Here is a tiny trained network, its code and every weight. The questions are about switching its units off for an input and a class, where a switched-off unit gives its printed mean instead of its output.

import numpy as np


def w(rows, s, z=0):
    codes = np.array(rows[::2]) - 128.0
    scale = np.full(codes.shape[1], s)
    scale[-1] = z or s
    return codes * scale


def f(y):
    return np.maximum(y, 0)


def log_softmax(a):
    a = a - a.max(-1, keepdims=True)
    return a - np.log(np.exp(a).sum(-1, keepdims=True))


def net(x, mask):
    res = np.array(x, float).reshape(1, 5) / 4 @ E
    y = f(res @ A[0][:, :-1].T + A[0][:, -1])
    res = res + np.where(mask, y, B[0][:, -1]) @ B[0][:, :-1]
    return log_softmax(res[-1] @ U[:, :-1].T + U[:, -1])


A, B = {}, {}
E = w([
[179,140,94,101,134],'x0',
[139,145,101,116,135],'x1',
[111,162,177,8,109],'x2',
[117,116,151,139,122],'x3',
[99,120,80,130,27],'x4',
],0.011)
A[0] = w([
[179,86,112,200,139,191],'N0',
[159,114,118,207,121,148],'N1',
[121,160,152,102,125,164],'N2',
[196,126,147,111,128,123],'N3',
[113,108,176,39,155,148],'N4',
[144,118,147,184,119,168],'N5',
[128,110,85,126,4,111],'N6',
[139,130,169,126,233,67],'N7',
[116,127,184,63,113,108],'N8',
[124,109,126,105,193,7],'N9',
[132,87,80,190,160,158],'N10',
[165,155,167,115,101,154],'N11',
[157,102,131,120,123,117],'N12',
[181,165,196,140,185,38],'N13',
[115,118,144,35,108,140],'N14',
],0.011,0.0012)
B[0] = w([
[112,71,114,37,191,231],'N0',
[130,96,100,41,138,219],'N1',
[145,67,89,83,155,178],'N2',
[141,140,114,121,130,161],'N3',
[134,93,107,75,148,237],'N4',
[90,113,81,115,127,182],'N5',
[218,207,207,212,31,254],'N6',
[254,194,188,212,50,235],'N7',
[64,102,65,92,168,220],'N8',
[155,151,143,179,112,175],'N9',
[80,90,30,95,136,228],'N10',
[107,79,129,94,159,165],'N11',
[59,163,118,152,125,137],'N12',
[170,163,167,186,81,215],'N13',
[110,145,61,83,179,227],'N14',
],0.0078,0.008)
U = w([
[53,37,3,36,228,2],'0',
[207,229,184,232,34,254],'1',
],0.007,6.9e-05)

Each question gives the input, the list of numbers given to net, and the class t.
The units are the neurons (one row each of A and B). Each row of codes is followed by its name. A weight is (code - 128) times the scale printed after its matrix; where a second scale follows, it is the last column's (A, B and U).
mask holds one flag per neuron, in row order. A switched-off neuron (its flag False) gives its mean, the last column of its row in B, instead of its output. The means were averaged over made-up inputs and are rounded, as every weight is.
A unit's drop is (log p(t) with every unit on - log p(t) with that unit switched off) / (log p(t) with every unit on - log p(t) with every unit switched off).
unit that matters most: the unit with the biggest drop
k most important neurons: the k neurons with the biggest drops, biggest first
drop when u is switched off: that unit's drop, to one decimal
input [-2,-3,4,7,-6], class 1: unit that matters most : N7
input [7,-8,-7,7,7], class 0: 2 most important neurons : (N0; N7)
input [-7,-2,-6,-2,5], class 0: 2 most important neurons : (N7; N10)
input [0,-3,-8,2,6], class 0: 2 most important neurons : (N0; N10)
input [-5,0,-8,-7,6], class 0: 2 most important neurons : (N10; N0)
input [2,-6,-8,4,7], class 0: 2 most important neurons : (N0; N10)
input [5,-1,-4,-5,-7], class 1: drop when N7 is switched off : 1.0
input [2,-4,4,-2,7], class 1: drop when N6 is switched off : 3.3
input [5,-7,-7,3,5], class 0: drop when N7 is switched off : 0.1
input [6,3,2,-1,7], class 1: drop when N6 is switched off : 0.3
